Below is a small trained network, with its code and all its weights. Each question gives an input and a class and asks what happens when units are switched off, that is, made to give their printed mean instead of their output.

import numpy as np


def w(rows, s, z=0):
    codes = np.array(rows[::2]) - 128.0
    scale = np.full(codes.shape[1], s)
    scale[-1] = z or s
    return codes * scale


def norm(h):
    return h / np.sqrt((h * h).mean(-1, keepdims=True) + 1e-5)


def f(y):
    return y / 2 * (1 + np.tanh(0.7978845608 * (y + 0.044715 * y**3)))


def log_softmax(a):
    a = a - a.max(-1, keepdims=True)
    return a - np.log(np.exp(a).sum(-1, keepdims=True))


def net(x, mask):
    res = np.array(x, float).reshape(1, 8) / 4 @ E
    u = 0
    for l in range(3):
        y = f(norm(res) @ A[l][:, :-1].T + A[l][:, -1])
        res = res + np.where(mask[u : u + 4], y, B[l][:, -1]) @ B[l][:, :-1]
        u += 4
    return log_softmax(norm(res)[-1] @ U[:, :-1].T + U[:, -1])


A, B = {}, {}
E = w([
[217,60,151,125,137,130,224,91,104,82],'x0',
[184,87,194,111,96,173,69,205,69,119],'x1',
[130,169,141,63,127,202,162,93,29,249],'x2',
[222,192,108,130,209,109,134,162,241,97],'x3',
[103,105,140,169,184,126,202,103,170,87],'x4',
[110,101,132,97,101,105,91,40,145,135],'x5',
[112,137,141,172,33,171,199,114,180,179],'x6',
[176,62,99,254,183,192,97,85,115,171],'x7',
],0.0067)
A[0] = w([
[148,97,173,86,132,123,145,5,87,173,1],'L0N0',
[93,158,136,2,95,128,119,153,135,120,164],'L0N1',
[146,77,119,173,108,164,150,85,201,52,48],'L0N2',
[197,152,216,102,131,143,199,126,99,74,122],'L0N3',
],0.0076,0.0052)
B[0] = w([
[152,151,22,164,111,117,8,30,131,66,173],'L0N0',
[74,129,24,219,124,87,173,158,120,149,253],'L0N1',
[139,151,226,189,11,92,167,112,133,117,184],'L0N2',
[56,74,130,1,198,143,55,156,17,190,210],'L0N3',
],0.0081,0.0045)
A[1] = w([
[182,100,135,141,104,142,133,160,89,124,197],'L1N0',
[138,113,103,135,119,164,105,7,136,140,161],'L1N1',
[94,164,121,103,161,179,84,125,107,169,254],'L1N2',
[113,165,102,105,54,142,214,102,127,146,71],'L1N3',
],0.012,0.0036)
B[1] = w([
[58,83,207,244,219,119,99,94,87,222,184],'L1N0',
[54,215,79,217,254,150,119,215,145,122,234],'L1N1',
[166,126,81,80,93,174,105,100,132,115,255],'L1N2',
[90,111,128,199,196,84,211,154,63,162,200],'L1N3',
],0.012,0.0073)
A[2] = w([
[100,201,49,103,196,93,32,157,67,76,184],'L2N0',
[127,132,126,56,113,100,51,156,158,192,26],'L2N1',
[13,146,131,128,175,82,22,228,199,203,253],'L2N2',
[85,184,151,108,83,225,102,32,1,165,159],'L2N3',
],0.006,0.0034)
B[2] = w([
[137,158,100,152,152,164,52,172,155,82,234],'L2N0',
[121,152,96,197,152,126,204,120,150,170,125],'L2N1',
[172,150,89,94,132,253,112,201,152,38,255],'L2N2',
[161,109,113,147,110,163,165,117,112,192,183],'L2N3',
],0.011,0.0087)
U = w([
[131,85,72,51,38,57,89,90,93,154,6],'0',
[98,114,159,124,36,33,107,7,145,97,2],'1',
[190,100,144,53,109,196,136,91,84,222,122],'2',
[92,164,92,172,81,63,244,125,168,129,136],'3',
[161,228,52,124,134,186,47,186,199,83,202],'4',
[133,95,224,139,37,95,83,122,172,55,84],'5',
[170,107,192,62,152,41,119,102,185,153,18],'6',
[110,116,145,213,186,177,93,170,88,160,183],'7',
],0.011,0.0041)

Each question gives the input, the list of numbers given to net, and the class t.
The units are the neurons (one row each of A and B). Each row of codes is followed by its name. A weight is (code - 128) times the scale printed after its matrix; where a second scale follows, it is the last column's (A, B and U).
mask holds one flag per neuron, layer by layer. A switched-off neuron (its flag False) gives its mean, the last column of its row in B, instead of its output. The means were averaged over made-up inputs and are rounded, as every weight is.
A unit's drop is (log p(t) with every unit on - log p(t) with that unit switched off) / (log p(t) with every unit on - log p(t) with every unit switched off).
The circuit of an input: a set's keep is (log p(t) with only the set's units on - log p(t) with every unit switched off) / (log p(t) with every unit on - log p(t) with every unit switched off). Starting from all 12 units, units are removed one at a time, each time the one whose removal leaves the highest keep (on an exact tie, the one counted first), for as long as the keep stays at least 0.8.
circuit, biggest first: the units of the circuit, biggest drop first
k most important neurons: the k neurons with the biggest drops, biggest first
k most important neurons of layer l: the k neurons of layer l with the biggest drops, biggest first
input [-1,-4,6,5,6,4,2,-5], class 3: circuit, biggest first	L1N3, L1N0
input [7,-8,-6,8,-2,5,4,7], class 3: circuit, biggest first	L0N2, L2N2
input [-4,0,5,-5,-2,-4,1,2], class 2: 2 most important neurons	L1N2, L1N1
input [6,-2,-7,7,4,-6,5,-8], class 3: circuit, biggest first	L1N1, L2N2
input [7,5,6,-8,8,6,3,6], class 4: circuit, biggest first	L1N1, L0N0
input [4,-4,-1,2,-7,8,4,-2], class 7: circuit, biggest first	L1N3
input [5,-1,-6,4,7,3,4,-3], class 3: 2 most important neurons of layer 1	L1N2, L1N3
input [8,7,-8,7,-1,4,7,3], class 5: circuit, biggest first	L0N2, L1N1
input [-1,1,-3,-2,-6,6,3,-3], class 3: 2 most important neurons	L0N1, L1N1
input [6,5,-3,7,1,4,-8,4], class 7: 2 most important neurons	L1N0, L1N2
input [-4,-8,-8,-2,6,2,4,7], class 3: circuit, biggest first	L0N2, L2N0
input [4,-8,6,7,3,-4,-2,-6], class 2: circuit, biggest first	L1N1, L0N3
input [-5,1,-6,-6,-5,2,8,-7], class 3: 2 most important neurons	L1N1, L1N3
input [6,0,4,0,3,5,0,2], class 4: circuit, biggest first	L0N0
input [7,-2,-5,5,-4,2,5,2], class 3: circuit, biggest first	L0N2, L2N2
input [7,-1,2,-8,2,-3,-7,-4], class 0: circuit, biggest first	L1N1, L2N2
input [7,-4,5,8,-4,-5,4,-7], class 2: 2 most important neurons	L0N3, L1N1
input [5,2,5,-5,-6,5,-4,-1], class 4: circuit, biggest first	L0N0, L2N0
input [-4,6,2,-4,-6,-1,-3,3], class 2: circuit, biggest first	L1N1, L2N3
input [-7,6,6,2,1,-6,5,-1], class 2: most important neuron	L1N1
input [2,3,8,8,4,0,7,-6], class 2: 2 most important neurons	L0N3, L1N1
input [4,-2,5,0,-2,-1,2,5], class 4: 2 most important neurons of layer 0	L0N0, L0N2
input [-3,-3,-8,-1,-4,7,6,-7], class 3: 2 most important neurons	L1N1, L1N3
input [-2,8,2,-7,-5,6,0,-6], class 0: 2 most important neurons of layer 2	L2N2, L2N0
input [-5,2,0,-8,4,8,2,-2], class 4: 2 most important neurons of layer 1	L1N0, L1N1
input [4,5,5,-5,7,-4,5,-8], class 2: 2 most important neurons of layer 0	L0N3, L0N2
